Below are the code and all the weights of a small trained network. Each question names an input and a class and asks about switching units off, where a switched-off unit gives its printed mean instead of its output.

import numpy as np


def w(rows, s, z=0):
    codes = np.array(rows[::2]) - 128.0
    scale = np.full(codes.shape[1], s)
    scale[-1] = z or s
    return codes * scale


def norm(h):
    return h / np.sqrt((h * h).mean(-1, keepdims=True) + 1e-5)


def f(y):
    return np.maximum(y, 0)


def log_softmax(a):
    a = a - a.max(-1, keepdims=True)
    return a - np.log(np.exp(a).sum(-1, keepdims=True))


def net(x, mask):
    res = np.array(x, float).reshape(1, 5) / 4 @ E
    u = 0
    for l in range(2):
        y = f(norm(res) @ A[l][:, :-1].T + A[l][:, -1])
        res = res + np.where(mask[u : u + 9], y, B[l][:, -1]) @ B[l][:, :-1]
        u += 9
    return log_softmax(norm(res)[-1] @ U[:, :-1].T + U[:, -1])


A, B = {}, {}
E = w([
[1,95,62,240,143],'x0',
[21,112,172,100,81],'x1',
[115,213,111,146,153],'x2',
[137,37,188,55,235],'x3',
[187,33,211,237,101],'x4',
],0.0044)
A[0] = w([
[77,89,128,62,194,187],'0.n1',
[164,100,20,185,133,133],'0.n2',
[42,31,45,51,202,123],'0.n3',
[14,223,118,52,49,3],'0.n4',
[156,126,211,79,254,159],'0.n5',
[167,58,81,45,154,121],'0.n6',
[97,88,132,65,25,177],'0.n7',
[145,184,82,33,65,117],'0.n8',
[105,73,25,188,207,147],'0.n9',
],0.0081,0.0017)
B[0] = w([
[95,29,140,58,137,227],'0.n1',
[48,135,226,50,167,201],'0.n2',
[109,92,83,2,147,253],'0.n3',
[221,231,46,251,156,244],'0.n4',
[105,163,247,92,134,250],'0.n5',
[105,89,161,168,226,207],'0.n6',
[134,182,45,146,103,203],'0.n7',
[121,173,167,138,49,221],'0.n8',
[84,166,192,102,20,229],'0.n9',
],0.0091,0.0048)
A[1] = w([
[77,137,128,193,53,192],'1.n1',
[148,163,171,111,89,140],'1.n2',
[114,104,79,142,154,84],'1.n3',
[178,102,122,137,51,93],'1.n4',
[44,90,165,225,116,5],'1.n5',
[177,118,32,75,159,50],'1.n6',
[118,60,86,91,1,165],'1.n7',
[209,188,168,108,183,4],'1.n8',
[89,147,219,211,153,182],'1.n9',
],0.0096,0.0025)
B[1] = w([
[216,56,215,181,157,248],'1.n1',
[104,80,99,70,127,216],'1.n2',
[163,59,98,156,118,134],'1.n3',
[123,120,104,107,194,159],'1.n4',
[16,95,137,172,23,190],'1.n5',
[45,122,60,184,248,153],'1.n6',
[173,117,47,90,91,201],'1.n7',
[84,151,103,22,69,194],'1.n8',
[88,161,55,143,97,255],'1.n9',
],0.013,0.0054)
U = w([
[103,104,26,116,198,79],'0',
[187,207,96,189,81,150],'1',
[109,82,195,86,176,85],'2',
[103,133,133,3,91,198],'3',
[185,108,161,148,210,3],'4',
[218,57,68,120,114,78],'5',
[81,79,149,195,44,158],'6',
],0.013,0.0065)

Each question gives the input, the list of numbers given to net, and the class t.
The units are the neurons (one row each of A and B). Each row of codes is followed by its name. A weight is (code - 128) times the scale printed after its matrix; where a second scale follows, it is the last column's (A, B and U).
mask holds one flag per neuron, layer by layer. A switched-off neuron (its flag False) gives its mean, the last column of its row in B, instead of its output. The means were averaged over made-up inputs and are rounded, as every weight is.
A unit's drop is (log p(t) with every unit on - log p(t) with that unit switched off) / (log p(t) with every unit on - log p(t) with every unit switched off).
The circuit of an input: a set's keep is (log p(t) with only the set's units on - log p(t) with every unit switched off) / (log p(t) with every unit on - log p(t) with every unit switched off). Starting from the 12 units with the biggest drops (on a tie, the unit counted first), units are removed one at a time, each time the one whose removal leaves the highest keep (on an exact tie, the one counted first), for as long as the keep stays at least 0.8.
units of the circuit, in order: the units of the circuit, biggest drop first
most important unit: the unit with the biggest drop
k most important neurons: the k neurons with the biggest drops, biggest first
top k neurons in layer l: the k neurons of layer l with the biggest drops, biggest first
drop of u: that unit's drop, to one decimal
input [-3,1,6,-4,7], class 5: most important unit => 0.n6
input [2,3,7,1,-7], class 0: units of the circuit, in order => (1.n6; 0.n3; 0.n4)
input [-4,-6,-3,-8,7], class 3: units of the circuit, in order => (0.n2; 1.n8)
input [8,-4,2,8,1], class 3: units of the circuit, in order => (0.n9; 0.n3)
input [7,-4,-5,6,4], class 3: units of the circuit, in order => (0.n3; 0.n9)
input [-6,-8,-1,6,8], class 3: top 2 neurons in layer 1 => (1.n8; 1.n1)
input [8,5,-3,7,6], class 3: units of the circuit, in order => (0.n3; 1.n1)
input [0,6,-8,-1,4], class 5: units of the circuit, in order => (1.n7; 0.n7; 1.n1)
input [-4,-7,-3,6,7], class 3: 3 most important neurons => (1.n8; 1.n1; 0.n5)
input [4,5,-4,2,-1], class 0: 3 most important neurons => (0.n3; 1.n6; 0.n5)
input [1,5,-5,-2,5], class 5: units of the circuit, in order => (1.n7; 0.n5)
input [0,-8,0,7,-7], class 2: top 4 neurons in layer 0 => (0.n6; 0.n1; 0.n4; 0.n7)
input [-8,2,3,-7,2], class 1: units of the circuit, in order => (0.n3; 0.n1)
input [-6,-6,4,6,8], class 3: units of the circuit, in order => (1.n8)
input [5,-6,5,8,7], class 3: units of the circuit, in order => (1.n1; 0.n4)
input [4,4,-2,2,-4], class 0: 2 most important neurons => (1.n6; 0.n4)
input [4,1,0,-1,-7], class 0: 4 most important neurons => (0.n3; 0.n4; 1.n6; 0.n5)
input [-8,8,-5,-1,3], class 5: top 2 neurons in layer 0 => (0.n7; 0.n2)
input [2,8,1,-1,-6], class 0: 2 most important neurons => (1.n6; 0.n3)
input [-2,-6,-7,5,-4], class 2: units of the circuit, in order => (0.n6)
input [-2,-3,8,-2,7], class 3: 2 most important neurons => (1.n8; 0.n4)
input [-7,-4,8,-4,-8], class 1: 2 most important neurons => (0.n4; 0.n3)
input [7,7,6,-1,-3], class 1: top 2 neurons in layer 0 => (0.n4; 0.n9)
input [-1,6,-4,2,-6], class 0: 2 most important neurons => (0.n4; 1.n6)
input [-2,0,-8,-4,4], class 5: top 2 neurons in layer 0 => (0.n3; 0.n4)
input [-2,1,-2,-5,-2], class 1: drop of 0.n4 => 0.1
